Here is a tiny trained network, its code and every weight. The questions are about switching its units off for an input and a class, where a switched-off unit gives its printed mean instead of its output.

import numpy as np


def w(rows, s, z=0):
    codes = np.array(rows[::2]) - 128.0
    scale = np.full(codes.shape[1], s)
    scale[-1] = z or s
    return codes * scale


def norm(h):
    return h / np.sqrt((h * h).mean(-1, keepdims=True) + 1e-5)


def f(y):
    return y / 2 * (1 + np.tanh(0.7978845608 * (y + 0.044715 * y**3)))


def log_softmax(a):
    a = a - a.max(-1, keepdims=True)
    return a - np.log(np.exp(a).sum(-1, keepdims=True))


def net(x, mask):
    res = np.array(x, float).reshape(1, 7) / 4 @ E
    u = 0
    for l in range(4):
        y = f(norm(res) @ A[l][:, :-1].T + A[l][:, -1])
        res = res + np.where(mask[u : u + 5], y, B[l][:, -1]) @ B[l][:, :-1]
        u += 5
    return log_softmax(norm(res)[-1] @ U[:, :-1].T + U[:, -1])


A, B = {}, {}
E = w([
[104,119,61,225,169,178,57,90,136,151,84,142],'x0',
[129,134,126,127,128,132,130,130,128,128,127,124],'x1',
[113,119,130,151,186,134,160,238,88,245,118,166],'x2',
[129,121,125,121,129,133,131,125,126,131,125,124],'x3',
[92,188,190,126,144,201,145,86,197,174,186,191],'x4',
[125,133,125,126,130,126,128,128,130,129,131,124],'x5',
[129,126,126,120,131,133,121,134,135,129,126,121],'x6',
],0.011)
A[0] = w([
[145,132,184,2,92,98,202,174,109,101,186,137,254],'0.n0',
[101,141,155,140,208,122,149,255,54,240,124,167,177],'0.n1',
[124,131,197,140,140,145,140,179,151,182,127,148,23],'0.n2',
[84,202,207,118,160,193,157,60,183,181,206,190,180],'0.n3',
[114,139,74,157,101,146,111,121,121,122,116,124,187],'0.n4',
],0.0067,0.0059)
B[0] = w([
[185,158,255,102,1,120,143,99,171,187,64,97,251],'0.n0',
[132,52,134,186,131,120,210,156,171,197,72,152,252],'0.n1',
[100,146,134,188,154,132,165,128,122,131,194,106,145],'0.n2',
[145,146,79,64,95,171,105,144,149,129,181,185,240],'0.n3',
[140,99,136,77,143,81,91,144,141,69,124,128,162],'0.n4',
],0.0083,0.011)
A[1] = w([
[94,155,21,129,191,172,19,83,88,53,160,147,96],'1.n0',
[69,107,51,197,242,169,115,185,87,168,156,165,73],'1.n1',
[85,172,156,138,118,254,147,70,210,158,207,231,206],'1.n2',
[170,149,161,70,119,140,189,210,96,161,140,139,3],'1.n3',
[83,101,73,142,223,152,160,156,105,142,137,165,101],'1.n4',
],0.0091,0.0047)
B[1] = w([
[11,65,112,142,120,79,223,33,202,126,132,179,189],'1.n0',
[158,183,191,90,145,171,80,77,82,121,193,70,175],'1.n1',
[176,128,147,33,27,131,140,158,141,150,187,194,250],'1.n2',
[141,100,83,198,177,109,150,165,119,116,154,167,162],'1.n3',
[170,148,181,113,100,144,76,137,79,75,124,97,157],'1.n4',
],0.011,0.014)
A[2] = w([
[100,126,123,206,254,161,69,102,86,81,112,33,91],'2.n0',
[106,184,131,128,117,180,56,123,151,153,170,181,110],'2.n1',
[138,165,184,123,97,148,149,141,163,175,202,162,96],'2.n2',
[140,154,220,96,108,119,136,113,148,106,138,103,253],'2.n3',
[141,193,165,89,68,162,80,102,83,84,128,96,201],'2.n4',
],0.0092,0.0039)
B[2] = w([
[50,133,2,196,216,226,128,95,26,96,112,167,153],'2.n0',
[218,100,168,47,94,124,133,86,99,201,111,85,176],'2.n1',
[105,61,88,150,214,135,86,76,179,16,201,144,255],'2.n2',
[78,149,95,190,209,136,89,127,82,204,149,98,255],'2.n3',
[104,141,130,139,238,165,74,128,94,142,82,67,218],'2.n4',
],0.0082,0.01)
A[3] = w([
[189,199,165,81,106,97,8,139,102,110,180,63,101],'3.n0',
[207,162,84,27,66,173,103,201,108,112,191,233,46],'3.n1',
[126,71,129,182,158,216,144,157,98,133,126,167,42],'3.n2',
[57,133,183,254,191,88,173,77,106,154,19,45,159],'3.n3',
[165,167,144,125,158,205,29,107,34,155,155,80,255],'3.n4',
],0.01,0.0057)
B[3] = w([
[126,83,167,99,210,231,103,123,23,68,147,172,196],'3.n0',
[91,114,125,229,176,77,130,131,98,103,41,60,229],'3.n1',
[127,207,147,49,83,132,84,111,130,105,123,129,149],'3.n2',
[104,230,1,204,127,94,128,145,159,137,41,6,254],'3.n3',
[137,132,142,58,165,158,38,168,35,33,110,158,243],'3.n4',
],0.012,0.013)
U = w([
[108,235,72,149,219,171,26,181,37,40,5,11,145],'0',
[205,49,244,20,198,225,30,127,32,42,213,212,181],'1',
[215,179,57,229,53,37,225,216,201,240,18,15,22],'2',
[219,35,228,184,87,104,215,231,230,220,210,239,231],'3',
[28,122,11,249,150,12,175,26,217,14,62,36,4],'4',
[32,67,112,28,20,103,183,2,251,96,210,249,123],'5',
],0.014,0.0037)

Each question gives the input, the list of numbers given to net, and the class t.
The units are the neurons (one row each of A and B). Each row of codes is followed by its name. A weight is (code - 128) times the scale printed after its matrix; where a second scale follows, it is the last column's (A, B and U).
mask holds one flag per neuron, layer by layer. A switched-off neuron (its flag False) gives its mean, the last column of its row in B, instead of its output. The means were averaged over made-up inputs and are rounded, as every weight is.
A unit's drop is (log p(t) with every unit on - log p(t) with that unit switched off) / (log p(t) with every unit on - log p(t) with every unit switched off).
The circuit of an input: a set's keep is (log p(t) with only the set's units on - log p(t) with every unit switched off) / (log p(t) with every unit on - log p(t) with every unit switched off). Starting from the 12 units with the biggest drops (on a tie, the unit counted first), units are removed one at a time, each time the one whose removal leaves the highest keep (on an exact tie, the one counted first), for as long as the keep stays at least 0.8.
units of the circuit, in order: the units of the circuit, biggest drop first
most important unit: the unit with the biggest drop
top k neurons: the k neurons with the biggest drops, biggest first
k most important neurons of layer l: the k neurons of layer l with the biggest drops, biggest first
drop when u is switched off: that unit's drop, to one decimal
input [3,-8,0,2,0,-3,-1], class 4: units of the circuit, in order => (0.n1; 1.n0; 0.n0)
input [1,-5,7,4,8,-8,7], class 1: most important neuron of layer 1 => (1.n1)
input [3,3,0,-5,-8,7,-1], class 4: units of the circuit, in order => (0.n0; 0.n1; 1.n0)
input [3,-7,0,-3,-8,3,1], class 4: units of the circuit, in order => (0.n0; 0.n1; 1.n0)
input [1,2,-2,-2,0,6,-6], class 4: 2 most important neurons of layer 1 => (1.n2; 1.n0)
input [5,5,0,-7,-3,1,-1], class 4: units of the circuit, in order => (0.n1; 0.n0; 1.n0)
input [-7,2,1,-5,3,-8,5], class 3: top 3 neurons => (1.n1; 3.n3; 3.n4)
input [3,6,-2,-4,-5,8,8], class 4: top 2 neurons => (0.n0; 1.n2)
input [-1,-3,-2,0,8,6,-7], class 1: top 2 neurons => (1.n0; 0.n1)
input [0,-5,5,7,-8,5,-6], class 2: top 2 neurons => (3.n4; 0.n1)
input [3,1,-5,-6,-7,-6,-8], class 4: top 2 neurons => (0.n0; 1.n2)
input [8,7,-2,-3,0,-7,-7], class 4: top 3 neurons => (1.n0; 0.n3; 1.n2)
input [5,-2,5,-1,2,-5,-8], class 1: top 2 neurons => (0.n0; 1.n1)
input [-4,4,5,8,-6,2,-8], class 2: most important unit => 1.n2
input [0,5,6,6,3,-7,-6], class 3: top 3 neurons => (0.n1; 3.n3; 3.n4)
input [8,6,-1,0,6,0,1], class 5: top 2 neurons => (1.n0; 0.n1)
input [0,5,7,-6,-3,8,4], class 2: top 2 neurons => (0.n1; 1.n2)
input [-6,5,6,6,0,-4,6], class 2: top 2 neurons => (1.n2; 0.n3)
input [3,7,-2,4,6,-6,7], class 5: top 2 neurons => (0.n0; 1.n0)
input [4,-1,3,6,5,1,-5], class 1: top neuron => (0.n0)
input [-1,-3,6,0,8,-6,3], class 3: drop when 2.n4 is switched off => 0.0
input [-1,-7,7,-8,-7,-5,7], class 2: drop when 1.n2 is switched off => 0.3
input [-5,6,3,-4,3,-2,-5], class 3: drop when 3.n3 is switched off => 0.2
input [-6,3,4,-5,-7,6,-3], class 2: drop when 1.n2 is switched off => 0.3
input [5,-6,-7,5,5,-8,7], class 5: top 2 neurons => (0.n0; 1.n0)
